Below are the code and all the weights of a small trained network. Each question names an input and a class and asks about switching units off, where a switched-off unit gives its printed mean instead of its output.

import numpy as np


def w(rows, s, z=0):
    codes = np.array(rows[::2]) - 128.0
    scale = np.full(codes.shape[1], s)
    scale[-1] = z or s
    return codes * scale


def f(y):
    return y / 2 * (1 + np.tanh(0.7978845608 * (y + 0.044715 * y**3)))


def log_softmax(a):
    a = a - a.max(-1, keepdims=True)
    return a - np.log(np.exp(a).sum(-1, keepdims=True))


def net(x, mask):
    res = np.array(x, float).reshape(1, 7) / 4 @ E
    y = f(res @ A[0][:, :-1].T + A[0][:, -1])
    res = res + np.where(mask, y, B[0][:, -1]) @ B[0][:, :-1]
    return log_softmax(res[-1] @ U[:, :-1].T + U[:, -1])


A, B = {}, {}
E = w([
[184,251,79,102,127,202,118],'x0',
[126,129,128,132,131,130,125],'x1',
[128,127,124,136,139,128,123],'x2',
[135,127,122,127,132,117,132],'x3',
[197,88,148,154,87,111,20],'x4',
[121,131,125,132,122,130,125],'x5',
[76,145,102,44,152,88,65],'x6',
],0.02)
A[0] = w([
[114,146,127,109,138,108,147,54],'N1',
[123,123,160,181,117,136,167,132],'N2',
[133,117,71,158,123,191,141,63],'N3',
[20,64,148,84,154,100,119,205],'N4',
[141,83,150,156,131,139,125,142],'N5',
[113,50,169,148,119,91,141,210],'N6',
[117,194,96,54,185,135,138,94],'N7',
[146,86,93,85,125,135,50,2],'N8',
[120,179,125,113,150,143,183,136],'N9',
[203,105,160,199,85,150,113,140],'N10',
[126,155,153,138,97,100,49,34],'N11',
[172,106,151,202,85,112,123,181],'N12',
[146,148,111,116,132,106,146,75],'N13',
[206,134,154,177,93,94,128,116],'N14',
[118,154,121,106,128,141,120,118],'N15',
[191,137,100,188,88,134,125,72],'N16',
[97,102,93,98,104,96,110,160],'N17',
[118,133,152,107,140,133,66,92],'N18',
[112,135,131,164,119,157,230,206],'N19',
[193,235,99,113,127,168,113,161],'N20',
[211,141,115,147,99,184,135,67],'N21',
[150,157,91,78,144,185,124,113],'N22',
[60,131,97,62,179,120,152,117],'N23',
[143,117,118,71,104,95,43,20],'N24',
[132,116,119,185,130,175,252,240],'N25',
[79,131,131,147,133,92,156,160],'N26',
],0.015,0.0073)
B[0] = w([
[102,160,130,132,129,176,135,142],'N1',
[131,132,112,157,118,101,96,184],'N2',
[133,168,107,94,152,143,136,158],'N3',
[124,81,188,143,189,118,153,243],'N4',
[101,130,118,146,93,129,81,177],'N5',
[84,121,63,198,85,80,99,237],'N6',
[55,200,88,182,66,103,143,204],'N7',
[202,117,92,140,149,97,100,174],'N8',
[117,151,85,181,104,92,127,188],'N9',
[51,121,127,85,80,162,115,233],'N10',
[199,121,102,143,143,138,123,174],'N11',
[40,108,120,147,68,159,83,219],'N12',
[123,142,118,123,99,119,143,136],'N13',
[83,122,154,98,97,135,123,201],'N14',
[115,167,105,160,107,129,143,152],'N15',
[129,131,168,65,110,173,146,193],'N16',
[136,121,164,158,161,128,147,170],'N17',
[152,121,87,136,157,103,115,161],'N18',
[204,118,113,162,158,105,129,223],'N19',
[156,255,81,57,95,179,95,254],'N20',
[120,191,166,79,158,162,135,207],'N21',
[111,188,78,140,83,110,132,191],'N22',
[43,100,186,67,126,185,190,201],'N23',
[204,119,85,191,158,96,116,189],'N24',
[249,79,91,173,151,73,93,252],'N25',
[134,95,171,121,158,162,145,175],'N26',
],0.012,0.027)
U = w([
[177,69,112,192,145,82,97,226],'0',
[9,156,82,157,76,123,107,226],'1',
[222,180,77,139,134,119,111,43],'2',
[90,154,144,50,104,192,98,3],'3',
[55,111,199,131,173,120,188,135],'4',
],0.015,0.0034)

Each question gives the input, the list of numbers given to net, and the class t.
The units are the neurons (one row each of A and B). Each row of codes is followed by its name. A weight is (code - 128) times the scale printed after its matrix; where a second scale follows, it is the last column's (A, B and U).
mask holds one flag per neuron, in row order. A switched-off neuron (its flag False) gives its mean, the last column of its row in B, instead of its output. The means were averaged over made-up inputs and are rounded, as every weight is.
A unit's drop is (log p(t) with every unit on - log p(t) with that unit switched off) / (log p(t) with every unit on - log p(t) with every unit switched off).
most important unit: the unit with the biggest drop
top k neurons: the k neurons with the biggest drops, biggest first
drop of u: that unit's drop, to one decimal
input [0,-6,-5,4,-5,7,-8], class 0: most important unit -> N20
input [-4,6,3,4,7,-8,0], class 1: top 3 neurons -> N25; N12; N10
input [3,5,8,8,-3,-7,0], class 2: top 3 neurons -> N12; N10; N6
input [3,-1,5,-5,-6,5,0], class 2: top 2 neurons -> N25; N12
input [1,-1,2,7,5,-6,-8], class 3: top 2 neurons -> N16; N21
input [1,-3,7,-8,7,7,0], class 3: top 2 neurons -> N25; N10
input [0,-5,2,3,3,8,-7], class 1: top 2 neurons -> N12; N20
input [0,1,-2,-5,0,-4,2], class 4: top 3 neurons -> N25; N20; N6
input [1,-5,6,-7,2,-3,-8], class 3: drop of N21 -> 0.1
input [0,-2,5,1,8,-7,-1], class 1: drop of N25 -> 0.1
input [0,-8,3,-4,-2,8,3], class 4: drop of N6 -> 0.1
input [-8,-4,-6,6,0,-8,-1], class 0: drop of N4 -> 0.2
